Here is a tiny trained network, its code and every weight. The questions are about switching its units off for an input and a target symbol, where a switched-off unit gives its printed mean instead of its output.

import numpy as np


def w(rows, s, z=0):
    codes = np.array(rows[::2]) - 128.0
    scale = np.full(codes.shape[1], s)
    scale[-1] = z or s
    return codes * scale


def norm(h):
    return h / np.sqrt((h * h).mean(-1, keepdims=True) + 1e-5)


def f(y):
    return np.maximum(y, 0)


def softmax(a):
    e = np.exp(a - a.max(-1, keepdims=True))
    return e / e.sum(-1, keepdims=True)


def log_softmax(a):
    a = a - a.max(-1, keepdims=True)
    return a - np.log(np.exp(a).sum(-1, keepdims=True))


def net(x, mask):
    ids = ['αβγδεζηθλτψω'.index(c) for c in x.split()]
    T = len(ids)
    res = E[ids] + P[:T]
    r = norm(res)
    for j in range(2):
        rows = slice(3 * j, 3 * j + 3)
        q, k, v = (r @ M[0][rows].T for M in (Q, K, V))
        z = softmax(np.where(np.tri(T) > 0, q @ k.T / 3**0.5, -1e9)) @ v
        o = O[0][rows]
        res = res + np.where(mask[j], z, o[:, -1]) @ o[:, :-1]
    y = f(norm(res) @ A[0][:, :-1].T + A[0][:, -1])
    res = res + np.where(mask[2:14], y, B[0][:, -1]) @ B[0][:, :-1]
    return log_softmax(norm(res)[-1] @ U[:, :-1].T + U[:, -1])


Q, K, V, O, A, B = {}, {}, {}, {}, {}, {}
E = w([
[104,54,71],'α',
[254,97,165],'β',
[91,34,76],'γ',
[80,59,67],'δ',
[66,220,108],'ε',
[114,64,80],'ζ',
[115,81,81],'η',
[117,83,85],'θ',
[24,114,186],'λ',
[120,90,99],'τ',
[149,32,229],'ψ',
[195,252,93],'ω',
],0.0097)
P = w([
[96,66,2],'0',
[103,77,26],'1',
[107,86,40],'2',
[110,90,54],'3',
[111,100,70],'4',
[114,107,80],'5',
[122,116,94],'6',
[127,125,107],'7',
[130,137,113],'8',
[126,131,109],'9',
],0.0079)
Q[0] = w([
[64,84,74],'H1',
[9,48,8],'H1',
[71,146,122],'H1',
[163,124,171],'H2',
[139,163,79],'H2',
[177,180,126],'H2',
],0.016)
K[0] = w([
[121,195,231],'H1',
[149,198,245],'H1',
[133,194,134],'H1',
[58,102,176],'H2',
[188,112,81],'H2',
[91,86,117],'H2',
],0.012)
V[0] = w([
[10,125,166],'H1',
[110,191,86],'H1',
[135,30,175],'H1',
[119,69,162],'H2',
[98,25,168],'H2',
[136,130,129],'H2',
],0.011)
O[0] = w([
[2,132,163,254],'H1',
[109,144,80,181],'H1',
[141,76,188,124],'H1',
[116,106,66,121],'H2',
[125,77,52,202],'H2',
[126,116,155,113],'H2',
],0.0094,0.003)
A[0] = w([
[75,120,89,78],'N1',
[99,84,139,166],'N2',
[157,148,109,126],'N3',
[144,201,119,254],'N4',
[90,176,80,146],'N5',
[138,193,58,177],'N6',
[73,108,246,248],'N7',
[116,190,88,252],'N8',
[85,204,74,223],'N9',
[119,84,67,251],'N10',
[188,238,114,22],'N11',
[255,113,89,220],'N12',
],0.0099,0.0038)
B[0] = w([
[124,222,122,177],'N1',
[127,126,186,187],'N2',
[139,94,130,144],'N3',
[144,52,254,180],'N4',
[144,152,166,192],'N5',
[148,184,193,196],'N6',
[148,61,200,196],'N7',
[136,133,201,208],'N8',
[144,129,169,227],'N9',
[167,207,152,254],'N10',
[38,34,214,156],'N11',
[144,150,179,204],'N12',
],0.008)
U = w([
[147,129,83,123],'α',
[255,87,127,16],'β',
[121,67,71,254],'γ',
[92,164,77,249],'δ',
[68,244,150,80],'ε',
[167,133,97,168],'ζ',
[160,170,111,119],'η',
[162,172,115,133],'θ',
[20,97,166,173],'λ',
[151,163,123,134],'τ',
[149,2,165,88],'ψ',
[162,144,202,100],'ω',
],0.019,0.0055)

Each question gives the input, a string of symbols that net reads in full, and the target symbol t.
The units are the heads (3 rows each of Q, K, V and O) and the neurons (one row each of A and B). Each row of codes is followed by its name. A weight is (code - 128) times the scale printed after its matrix; where a second scale follows, it is the last column's (O, A, B and U).
mask holds one flag per unit, heads first, then neurons. A switched-off unit (its flag False) gives its mean, the last column of its rows in O or B, instead of its output. The means were averaged over made-up inputs and are rounded, as every weight is.
A unit's drop is (log p(t) with every unit on - log p(t) with that unit switched off) / (log p(t) with every unit on - log p(t) with every unit switched off).
The circuit of an input: a set's keep is (log p(t) with only the set's units on - log p(t) with every unit switched off) / (log p(t) with every unit on - log p(t) with every unit switched off). Starting from the 12 units with the biggest drops (on a tie, the unit counted first), units are removed one at a time, each time the one whose removal leaves the highest keep (on an exact tie, the one counted first), for as long as the keep stays at least 0.8.
circuit, biggest first: the units of the circuit, biggest drop first
unit that matters most: the unit with the biggest drop
k most important neurons: the k neurons with the biggest drops, biggest first
heads that matter: for each layer, one digit per head in row order, 1 if its drop is at least 0.15 and else 0, layers parted by /
drop of u: that unit's drop, to one decimal
input γ ε ε λ ζ δ ζ α, target λ: circuit, biggest first => [H1]
input λ γ ε τ λ δ τ ψ, target ψ: heads that matter => 00
input ζ β θ ζ γ, target β: heads that matter => 10
input γ λ ψ α ψ τ δ, target ψ: circuit, biggest first => [H1; H2]
input ω δ δ, target ω: circuit, biggest first => [H2; H1; N4]
input τ τ η ψ γ β ε η γ τ, target ε: heads that matter => 00
input ω γ η ε η γ ψ δ, target ψ: circuit, biggest first => [H1; N6]
input ω ω θ ψ γ δ θ, target ψ: heads that matter => 01
input ζ δ θ γ ζ β, target β: heads that matter => 11
input δ ζ τ γ γ γ δ, target δ: heads that matter => 11
input γ γ γ γ, target γ: 2 most important neurons => [N4; N7]
input γ β ω ψ λ ω ψ τ ζ, target ψ: heads that matter => 01
input λ ε δ α β η ζ, target β: heads that matter => 10
input ψ γ δ η, target ψ: heads that matter => 10
input γ γ δ γ θ δ ε τ, target ε: unit that matters most => H1
input γ δ ζ γ δ, target δ: 2 most important neurons => [N4; N7]
input α β ε ζ δ τ θ η, target ε: 2 most important neurons => [N7; N1]
input λ η θ τ, target λ: drop of H1 => 3.5
input ψ ψ τ γ α, target ψ: drop of H1 => 5.7
input γ ω δ, target ω: unit that matters most => H2
input δ ζ ψ δ δ α α η ζ ζ, target ψ: drop of H1 => 4.3
